Below is a small trained network, with its code and all its weights. Each question gives an input and a target symbol and asks what happens when units are switched off, that is, made to give their printed mean instead of their output.

import numpy as np


def w(rows, s, z=0):
    codes = np.array(rows[::2]) - 128.0
    scale = np.full(codes.shape[1], s)
    scale[-1] = z or s
    return codes * scale


def f(y):
    return y / 2 * (1 + np.tanh(0.7978845608 * (y + 0.044715 * y**3)))


def softmax(a):
    e = np.exp(a - a.max(-1, keepdims=True))
    return e / e.sum(-1, keepdims=True)


def log_softmax(a):
    a = a - a.max(-1, keepdims=True)
    return a - np.log(np.exp(a).sum(-1, keepdims=True))


def net(x, mask):
    ids = ['ΘΣεζξπψω'.index(c) for c in x.split()]
    T = len(ids)
    res = E[ids] + P[:T]
    r = res
    for j in range(3):
        rows = slice(2 * j, 2 * j + 2)
        q, k, v = (r @ M[0][rows].T for M in (Q, K, V))
        z = softmax(np.where(np.tri(T) > 0, q @ k.T / 2**0.5, -1e9)) @ v
        o = O[0][rows]
        res = res + np.where(mask[j], z, o[:, -1]) @ o[:, :-1]
    y = f(res @ A[0][:, :-1].T + A[0][:, -1])
    res = res + np.where(mask[3:11], y, B[0][:, -1]) @ B[0][:, :-1]
    return log_softmax(res[-1] @ U[:, :-1].T + U[:, -1])


Q, K, V, O, A, B = {}, {}, {}, {}, {}, {}
E = w([
[153,74,155,5,24],'Θ',
[197,110,115,181,148],'Σ',
[108,139,186,146,162],'ε',
[128,133,117,151,166],'ζ',
[70,181,122,135,138],'ξ',
[180,91,212,173,168],'π',
[133,162,72,163,122],'ψ',
[127,152,142,169,128],'ω',
],0.02)
P = w([
[149,138,109,104,123],'0',
[101,87,98,146,159],'1',
[105,118,138,220,172],'2',
[169,163,159,184,98],'3',
[166,170,119,74,167],'4',
[118,103,87,38,104],'5',
[19,9,87,154,128],'6',
[138,131,118,107,50],'7',
[147,164,147,169,155],'8',
[188,202,145,102,185],'9',
[51,53,130,200,125],'10',
],0.014)
Q[0] = w([
[91,99,125,192,115],'head 1',
[137,167,136,166,152],'head 1',
[98,138,171,117,126],'head 2',
[136,146,130,131,123],'head 2',
[85,132,122,251,150],'head 3',
[166,214,137,149,190],'head 3',
],0.024)
K[0] = w([
[193,195,170,68,46],'head 1',
[123,69,96,42,107],'head 1',
[150,108,156,59,97],'head 2',
[101,106,139,114,148],'head 2',
[166,125,157,50,6],'head 3',
[89,20,92,66,117],'head 3',
],0.013)
V[0] = w([
[97,142,224,160,82],'head 1',
[101,79,101,80,226],'head 1',
[164,138,113,128,113],'head 2',
[142,205,139,142,245],'head 2',
[194,32,246,111,140],'head 3',
[2,208,196,73,138],'head 3',
],0.011)
O[0] = w([
[177,210,106,169,148,202],'head 1',
[26,53,125,191,94,34],'head 1',
[124,119,147,161,130,117],'head 2',
[163,68,52,231,132,250],'head 2',
[92,246,194,238,27,120],'head 3',
[102,123,1,182,138,193],'head 3',
],0.011,0.0022)
A[0] = w([
[76,156,128,133,54,51],'neuron 1',
[168,240,143,125,111,109],'neuron 2',
[148,174,107,168,158,228],'neuron 3',
[64,160,173,84,155,67],'neuron 4',
[149,146,58,119,200,201],'neuron 5',
[153,138,123,139,255,128],'neuron 6',
[39,195,60,75,62,2],'neuron 7',
[138,87,69,219,108,153],'neuron 8',
],0.009,0.0081)
B[0] = w([
[172,105,87,55,29,170],'neuron 1',
[59,11,88,137,114,213],'neuron 2',
[141,225,102,140,139,228],'neuron 3',
[131,197,103,62,234,153],'neuron 4',
[157,143,215,177,78,247],'neuron 5',
[146,199,104,26,1,209],'neuron 6',
[240,149,128,167,206,145],'neuron 7',
[46,122,67,118,212,231],'neuron 8',
],0.0084,0.015)
U = w([
[72,147,144,99,150,50],'Θ',
[132,108,236,164,168,199],'Σ',
[125,157,115,184,234,79],'ε',
[71,34,130,153,190,254],'ζ',
[117,107,19,96,120,90],'ξ',
[114,116,140,150,59,96],'π',
[153,66,131,73,81,130],'ψ',
[223,254,148,138,142,151],'ω',
],0.0088,0.0066)

Each question gives the input, a string of symbols that net reads in full, and the target symbol t.
The units are the heads (2 rows each of Q, K, V and O) and the neurons (one row each of A and B). Each row of codes is followed by its name. A weight is (code - 128) times the scale printed after its matrix; where a second scale follows, it is the last column's (O, A, B and U).
mask holds one flag per unit, heads first, then neurons. A switched-off unit (its flag False) gives its mean, the last column of its rows in O or B, instead of its output. The means were averaged over made-up inputs and are rounded, as every weight is.
A unit's drop is (log p(t) with every unit on - log p(t) with that unit switched off) / (log p(t) with every unit on - log p(t) with every unit switched off).
The circuit of an input: a set's keep is (log p(t) with only the set's units on - log p(t) with every unit switched off) / (log p(t) with every unit on - log p(t) with every unit switched off). Starting from all 11 units, units are removed one at a time, each time the one whose removal leaves the highest keep (on an exact tie, the one counted first), for as long as the keep stays at least 0.8.
units of the circuit, in order: the units of the circuit, biggest drop first
most important unit: the unit with the biggest drop
top k neurons: the k neurons with the biggest drops, biggest first
which heads matter: for each layer, one digit per head in row order, 1 if its drop is at least 0.15 and else 0, layers parted by /
input ψ ζ ψ ω ω, target ζ: units of the circuit, in order	head 1; neuron 6
input ψ ω ξ ω ω Σ ω ε π, target Σ: which heads matter	001
input ψ ω ω ξ ξ ω ε ω ψ ξ ω, target ω: units of the circuit, in order	head 1
input ψ ξ ξ, target ψ: which heads matter	001
input ω ε ζ ω ξ ω, target ζ: which heads matter	110
input ω ψ ω ξ ω Σ Σ ψ ω ε, target Σ: units of the circuit, in order	head 3; head 1
input ω ω ψ ψ ω ψ ω ω ξ ε Σ, target ω: top 2 neurons	neuron 2; neuron 6
input ω π ε ψ ω ε ξ ξ ζ ω ζ, target ξ: which heads matter	001
input ω ω ω ξ ψ Θ ε ω ω ω ξ, target ω: which heads matter	010
input Σ ψ ω, target Σ: which heads matter	001
input ψ Σ ω, target ψ: units of the circuit, in order	head 3; neuron 6
input ψ ε ξ π π π ω, target π: units of the circuit, in order	head 3; neuron 2
input ξ ω ε ω ω ω ξ π ψ ε, target ξ: which heads matter	101
input ω ω ψ, target ω: units of the circuit, in order	neuron 2
input ω π ω ω ε, target π: top 2 neurons	neuron 2; neuron 1
input ω ε ζ, target ω: top 2 neurons	neuron 6; neuron 2
input ψ Σ ε ζ ψ ω, target ε: units of the circuit, in order	neuron 6; neuron 1
input ε ξ ξ ψ ω ε ε ψ ζ, target ε: units of the circuit, in order	neuron 8; head 3; neuron 1
input ω ω Σ ω ε ε, target Σ: units of the circuit, in order	head 3; neuron 6
input π ψ Θ ω, target π: units of the circuit, in order	neuron 2; head 3
input Σ ξ Θ ψ Σ, target ε: most important unit	neuron 6
input ω ω ω ψ ω ω, target ω: top 2 neurons	neuron 2; neuron 8
input π ξ ξ ξ ξ ζ ω ω ξ, target ζ: which heads matter	100
